How the units are linked:
z: q81->q661, q609->q840, q195->q847, q342->q917, q218->q79, q893->q920, q606->q12, q21->q696, q226->q218, q788->q838, q452->q21, q25->q452, q128->q419, q255->q589, q364->q711, q401->q357, q760->q694, q731->q342, q94->q235, q778->q94, q340->q973, q718->q364, q469->q122, q694->q788, q973->q903, q166->q356, q983->q778, q139->q128, q661->q497, q752->q201, q174->q166, q955->q983, q103->q25, q926->q960, q360->q195, q822->q609, q495->q835, q356->q469, q903->q526, q840->q401, q328->q226, q79->q81, q308->q926, q653->q731, q835->q822, q526->q246, q235->q670, q670->q328, q696->q174, q71->q653, q106->q360, q589->q955, q666->q103, q357->q279, q183->q340, q12->q495, q960->q255, q838->q791, q769->q893, q201->q139, q791->q183, q279->q718, q419->q666, q917->q769, q998->q752, q246->q606, q497->q998, q711->q106, q847->q71, q122->q760, q920->q308
w: q81->q791, q609->q589, q195->q79, q342->q752, q218->q788, q893->q128, q606->q920, q21->q840, q226->q694, q788->q195, q452->q609, q25->q822, q128->q606, q255->q452, q364->q670, q401->q983, q760->q106, q731->q998, q94->q356, q778->q166, q340->q731, q718->q235, q469->q364, q694->q360, q973->q342, q166->q279, q983->q174, q139->q246, q661->q183, q752->q903, q174->q357, q955->q696, q103->q835, q926->q103, q360->q218, q822->q255, q495->q926, q356->q718, q903->q917, q840->q955, q328->q760, q79->q838, q308->q666, q653->q497, q835->q960, q526->q769, q235->q469, q670->q122, q696->q401, q71->q661, q106->q226, q589->q21, q666->q495, q357->q778, q183->q653, q12->q308, q960->q25, q838->q847, q769->q139, q201->q526, q791->q71, q279->q94, q419->q12, q917->q201, q998->q973, q246->q893, q497->q340, q711->q328, q847->q81, q122->q711, q920->q419
q: q81->q183, q609->q955, q195->q81, q342->q201, q218->q838, q893->q419, q606->q308, q21->q401, q226->q788, q788->q847, q452->q840, q25->q609, q128->q12, q255->q21, q364->q328, q401->q778, q760->q360, q731->q752, q94->q469, q778->q356, q340->q342, q718->q670, q469->q711, q694->q195, q973->q917, q166->q718, q983->q166, q139->q606, q661->q340, q752->q526, q174->q279, q955->q174, q103->q822, q926->q25, q360->q79, q822->q589, q495->q960, q356->q364, q903->q769, q840->q983, q328->q694, q79->q791, q308->q103, q653->q998, q835->q255, q526->q893, q235->q122, q670->q760, q696->q357, q71->q497, q106->q218, q589->q696, q666->q835, q357->q94, q183->q731, q12->q926, q960->q452, q838->q71, q769->q128, q201->q246, q791->q653, q279->q235, q419->q495, q917->q139, q998->q903, q246->q920, q497->q973, q711->q226, q847->q661, q122->q106, q920->q666
n: q81->q360, q609->q103, q195->q760, q342->q183, q218->q711, q893->q903, q606->q201, q21->q960, q226->q364, q788->q328, q452->q926, q25->q308, q128->q917, q255->q495, q364->q166, q401->q452, q760->q235, q731->q791, q94->q401, q778->q840, q340->q81, q718->q174, q469->q778, q694->q670, q973->q661, q166->q955, q983->q609, q139->q342, q661->q195, q752->q653, q174->q589, q955->q822, q103->q920, q926->q606, q360->q122, q822->q666, q495->q128, q356->q983, q903->q497, q840->q25, q328->q718, q79->q106, q308->q246, q653->q838, q835->q419, q526->q998, q235->q357, q670->q279, q696->q255, q71->q788, q106->q469, q589->q835, q666->q893, q357->q21, q183->q79, q12->q139, q960->q12, q838->q226, q769->q973, q201->q731, q791->q218, q279->q696, q419->q769, q917->q340, q998->q71, q246->q752, q497->q847, q711->q356, q847->q694, q122->q94, q920->q526
v: q81->q340, q609->q983, q195->q661, q342->q139, q218->q791, q893->q666, q606->q926, q21->q357, q226->q838, q788->q71, q452->q401, q25->q840, q128->q495, q255->q696, q364->q226, q401->q94, q760->q195, q731->q201, q94->q122, q778->q469, q340->q917, q718->q328, q469->q106, q694->q847, q973->q769, q166->q364, q983->q356, q139->q12, q661->q973, q752->q246, q174->q718, q955->q166, q103->q609, q926->q452, q360->q81, q822->q955, q495->q255, q356->q711, q903->q893, q840->q778, q328->q788, q79->q183, q308->q25, q653->q752, q835->q589, q526->q920, q235->q760, q670->q694, q696->q279, q71->q998, q106->q79, q589->q174, q666->q822, q357->q235, q183->q342, q12->q960, q960->q21, q838->q653, q769->q419, q201->q606, q791->q731, q279->q670, q419->q835, q917->q128, q998->q526, q246->q308, q497->q903, q711->q218, q847->q497, q122->q360, q920->q103
f: q81->q847, q609->q452, q195->q788, q342->q973, q218->q360, q893->q246, q606->q128, q21->q589, q226->q106, q788->q218, q452->q255, q25->q960, q128->q893, q255->q822, q364->q469, q401->q696, q760->q328, q731->q340, q94->q279, q778->q357, q340->q497, q718->q356, q469->q235, q694->q226, q973->q998, q166->q778, q983->q401, q139->q769, q661->q71, q752->q342, q174->q983, q955->q840, q103->q926, q926->q495, q360->q694, q822->q25, q495->q666, q356->q94, q903->q752, q840->q21, q328->q711, q79->q195, q308->q12, q653->q183, q835->q103, q526->q201, q235->q718, q670->q364, q696->q955, q71->q791, q106->q760, q589->q609, q666->q308, q357->q174, q183->q661, q12->q419, q960->q835, q838->q79, q769->q526, q201->q917, q791->q81, q279->q166, q419->q920, q917->q903, q998->q731, q246->q139, q497->q653, q711->q122, q847->q838, q122->q670, q920->q606

The rows follow the links: the fewer symbols apart two units are, the more alike their rows tend to be.

Each row is also shifted at random along 4 hidden directions that mean nothing.

Some units, each with a row of numbers:
q235 -> 63 27 -55 -62 21 -91 -17 88 -56 -13 -9 17 -43 23 20 57 -33 -37 -32 35 15 -32 -27 14 29 -51
q791 -> 113 22 -17 1 -16 31 -18 -37 16 -39 36 -8 50 -37 36 -1 -48 -35 12 1 -61 6 -4 46 -5 26
q79 -> -2 25 -28 -12 -10 18 -22 -16 13 -36 35 0 45 -35 41 9 -55 -44 5 10 -19 0 -11 50 0 18
q752 -> -13 38 12 42 -51 -10 14 25 -11 -14 43 1 20 -32 28 -22 -14 2 39 -46 -21 28 52 -1 16 60
q670 -> -57 18 -41 -42 8 -10 -17 10 -18 -15 3 10 8 8 27 43 -37 -28 -26 42 10 -34 -53 33 -2 -5
q340 -> 45 10 11 32 -22 57 -4 -23 38 -27 43 -7 47 -45 29 -31 -31 -19 36 -21 48 21 23 33 -9 33
q760 -> -88 13 -36 -32 16 2 -27 -20 5 -31 14 0 22 -14 32 26 -48 -42 -19 33 -52 -12 -36 46 1 -21
q778 -> 90 -17 -25 -47 39 -42 -8 6 -29 11 -41 6 -34 40 -16 43 8 -4 -43 44 -36 -34 -48 -10 -2 -52
q25 -> -54 32 16 3 -46 -61 34 61 -70 50 -23 16 -43 47 -18 27 49 50 -14 -10 13 -22 -1 -63 5 56
q983 -> 6 -40 7 -35 28 45 7 -60 19 26 -45 -5 -3 40 -33 19 40 24 -37 50 32 -36 -75 -6 -39 -10
q917 -> 57 -14 31 54 -17 53 10 -21 39 -5 28 -8 28 -31 -7 -50 6 7 45 -39 62 38 50 3 -7 19
q106 -> -66 24 -50 -36 18 -54 -29 36 -20 -36 17 7 -4 -10 36 32 -58 -50 -13 17 -57 -4 -5 39 25 -43
q452 -> -80 -3 20 -1 -7 -22 27 46 -26 46 -30 9 -48 41 -31 9 51 41 -12 0 115 -13 -5 -52 -6 7
q357 -> -76 -8 -19 -37 35 -56 -7 38 -31 13 -40 10 -48 36 -17 34 17 4 -35 27 -2 -22 -25 -12 9 -54
q103 -> -25 -13 39 18 -26 25 30 -33 -4 46 -29 -9 -13 31 -41 -9 67 59 -3 -6 -6 -12 -9 -43 -27 50
q731 -> 9 24 -2 32 -40 4 -4 -28 -2 -26 43 -7 40 -34 29 -16 -29 -16 30 -35 -130 20 33 18 13 43
q666 -> 10 -21 41 31 -11 11 28 -13 4 37 -23 -11 -18 18 -38 -23 55 51 9 -23 3 12 21 -51 -7 21
q847 -> 10 1 -26 -2 25 -10 -30 15 24 -48 33 0 14 -36 29 -13 -63 -51 18 -10 -20 29 34 41 27 -54
q226 -> 32 -26 -36 -30 50 14 -39 -42 35 -43 10 -8 21 -24 23 6 -51 -53 -12 26 -74 1 -18 50 3 -71
q122 -> -24 14 -32 -47 4 22 -17 -26 -1 -19 1 -2 28 3 27 44 -29 -32 -35 48 -3 -38 -68 40 -20 10
q653 -> -80 -5 1 35 13 20 -16 12 42 -40 39 1 23 -51 25 -43 -42 -38 47 -37 46 50 62 30 23 -36

The symbols that take the first to the second take the third to the fourth, perhaps in another order. What is the fourth?
Answers are names.
-125 -19 4 -31 7 19 8 -29 -3 29 -41 -2 -10 35 -30 23 32 23 -39 42 26 -35 -56 -15 -28 3
to 16 -35 14 -22 30 16 14 -15 9 34 -45 1 -31 40 -37 12 45 27 -35 31 72 -25 -40 -19 -22 -27
as -3 -51 24 2 24 -4 13 -19 5 36 -45 -4 -42 34 -53 -11 60 45 -17 0 -33 3 3 -45 -8 -33
to q835

-79 2 -36 -44 30 -50 -16 40 -35 -3 -20 13 -37 28 6 42 -15 -25 -37 37 -3 -28 -28 5 13 -48
to -25 -45 -19 -42 66 45 -19 -21 40 -8 -27 1 -2 18 -16 13 -8 -22 -28 54 109 -16 -50 27 -22 -77
as 26 -34 10 -10 29 -36 12 35 -15 37 -45 7 -60 41 -41 2 45 30 -22 1 49 -5 -4 -49 4 -42
to q589

-4 -19 37 45 -20 84 13 -91 58 -8 22 -22 54 -36 -2 -53 6 13 37 -37 -69 30 26 11 -18 45
to 28 16 17 43 -44 17 4 -43 6 -12 32 -13 40 -30 11 -27 -9 4 30 -37 -125 28 40 6 8 56
as 26 11 -37 -52 21 -15 -22 15 -16 -14 -8 10 -4 11 19 45 -32 -30 -35 45 14 -35 -56 28 0 -21
to q469

-29 -25 6 -26 9 5 14 -18 -6 32 -43 -4 -21 44 -30 20 46 28 -35 28 19 -31 -49 -24 -21 0
to -38 -19 -27 -49 40 -17 -16 -13 -5 -4 -27 4 -14 25 -3 31 -8 -15 -46 44 -40 -26 -53 13 -1 -51
as -24 -7 25 44 -22 64 3 -52 42 -20 33 -12 47 -40 7 -46 -14 -5 38 -32 -22 36 35 23 -7 32
to q893

27 -14 -19 -41 34 -5 -5 2 -7 14 -36 6 -23 35 -21 32 14 5 -38 46 43 -34 -53 -3 -11 -37
to 13 -29 -20 -43 52 25 -17 -12 27 -7 -24 7 -9 20 -8 23 -9 -17 -35 49 94 -24 -54 24 -16 -63
as 14 46 -49 -28 -9 -19 -21 58 -16 -31 31 17 15 -12 51 35 -61 -51 -1 23 86 -19 -21 44 11 1
to q79

35 -6 -33 -52 30 0 -15 8 -2 -11 -12 10 -8 19 7 41 -21 -24 -31 51 66 -30 -54 20 -9 -41
to -39 16 -27 -44 10 -66 -4 55 -50 15 -25 12 -37 40 1 50 1 0 -38 33 9 -37 -35 -16 11 -28
as 66 -9 8 -21 3 -24 20 20 -27 41 -41 8 -41 46 -33 22 49 35 -31 18 30 -24 -31 -40 -10 -4
to q960

-77 -15 29 17 -1 -29 29 35 -16 40 -29 3 -43 31 -37 -7 59 41 -1 -14 39 6 21 -55 3 -2
to 20 -79 53 60 45 84 6 -67 100 -3 -2 -19 13 -33 -41 -81 26 19 43 -50 29 65 66 -8 -10 -51
as 167 21 -48 -27 20 -34 -36 21 -2 -46 26 5 12 -27 36 14 -69 -56 -4 7 -60 0 3 46 26 -39
to q718

-16 -39 -3 -32 45 -18 -3 -22 -2 20 -48 -4 -45 34 -38 16 30 19 -37 30 -38 -16 -30 -21 -9 -64
to 5 -18 -21 -43 28 -22 -4 -4 -16 16 -41 4 -25 30 -17 39 15 1 -42 48 -5 -35 -52 -5 -7 -40
as -83 -35 55 40 -9 63 31 -37 34 38 -19 -12 0 9 -42 -39 59 54 20 -28 65 13 17 -39 -25 35
to q103

81 32 24 43 -57 7 20 -1 -13 5 28 1 20 -16 8 -19 6 22 31 -41 -34 16 32 -14 5 84
to -14 -12 39 22 -31 9 29 -50 -11 39 -24 -12 -5 22 -33 -11 67 54 -3 -15 -93 -2 6 -48 -13 45
as 9 -6 1 -23 14 -60 10 51 -42 35 -42 15 -61 43 -29 26 40 27 -31 9 24 -20 -5 -46 6 -29
to q356

41 -12 -16 -44 27 -24 -3 28 -18 19 -32 8 -38 39 -15 36 18 2 -37 45 64 -34 -44 -14 -7 -43
to 71 -12 -40 -50 41 -5 -34 -24 7 -30 -6 5 8 -3 17 26 -42 -44 -30 47 -65 -16 -43 45 3 -58
as 66 13 -38 -27 26 -5 -29 7 11 -36 20 8 16 -26 32 13 -62 -54 -3 22 5 1 -12 51 8 -43
to q653

49 -8 -33 -7 46 5 -33 24 31 -50 29 5 9 -41 27 -15 -67 -59 18 2 65 26 27 48 21 -68
to -47 36 -9 21 -24 29 -8 19 16 -35 53 2 41 -40 42 -12 -48 -33 33 -18 72 16 24 39 4 35
as 17 -6 36 52 -25 38 16 -31 24 0 24 -9 24 -27 -4 -49 10 15 36 -42 -26 36 50 -8 0 34
to q128

-55 10 -19 15 17 -9 -25 38 22 -45 44 6 12 -44 35 -29 -61 -47 32 -25 29 35 50 41 31 -39
to 40 40 -1 23 -40 33 1 -16 9 -24 47 -4 51 -39 37 -15 -34 -21 32 -17 -7 12 11 30 -2 60
as -71 -20 -22 -10 39 41 -34 -58 52 -46 21 -8 43 -38 18 -17 -57 -48 0 10 -47 17 -2 55 -2 -46
to q81

-3 -9 14 2 3 -78 17 43 -46 39 -40 3 -61 42 -32 10 48 40 -14 -18 -70 0 23 -61 23 -18
to -45 -18 28 22 2 -31 20 34 -19 40 -28 2 -47 29 -37 -14 56 46 0 -26 7 13 31 -59 12 -7
as -79 2 34 25 -33 -17 31 27 -27 44 -18 -1 -32 26 -28 -6 56 51 6 -23 31 -1 21 -58 0 37
to q308

42 34 -19 15 -18 -12 -14 32 -1 -39 46 10 30 -43 44 -6 -53 -40 28 -20 -1 20 31 33 26 13
to -35 -36 32 56 26 42 -3 1 64 -16 19 -4 6 -37 -14 -72 -7 -3 58 -51 95 66 81 2 13 -38
as 16 -21 -16 -48 26 16 -10 -42 4 17 -33 1 -2 32 -12 37 17 7 -50 59 3 -39 -74 9 -29 -17
to q711

21 -25 11 -10 16 -52 13 -9 -31 39 -49 -7 -47 36 -40 11 54 39 -31 4 -116 -13 -4 -51 10 -27
to 76 26 -34 -54 8 -32 -7 41 -36 5 -14 16 -17 30 17 57 -13 -15 -41 53 72 -47 -64 10 -5 -7
as 7 32 43 41 -57 -4 40 39 -24 33 6 6 -11 7 -12 -10 39 48 22 -35 66 4 34 -46 -1 79
to q589

20 31 -31 -19 -8 21 -20 -3 2 -38 34 2 37 -21 41 19 -57 -42 0 28 31 -13 -26 50 -4 9
to -6 37 -42 -8 -3 -35 -24 38 -14 -46 37 7 15 -31 49 13 -67 -48 9 2 -36 7 10 43 30 -12
as -29 -21 43 47 -14 23 20 -17 21 22 -1 -8 -1 -5 -29 -50 38 39 32 -45 3 32 50 -35 0 18
to q419

64 40 -2 38 -31 -51 3 61 -26 -20 40 5 0 -33 28 -23 -28 -15 42 -50 -33 33 72 -7 41 18
to 57 -3 21 46 -9 -40 9 64 -9 5 11 6 -30 -17 -6 -40 12 10 37 -59 24 44 83 -35 31 -14
as 39 -31 43 47 2 26 23 -4 25 20 -6 -4 -15 -6 -35 -51 43 33 33 -41 58 33 51 -37 -3 3
to q926

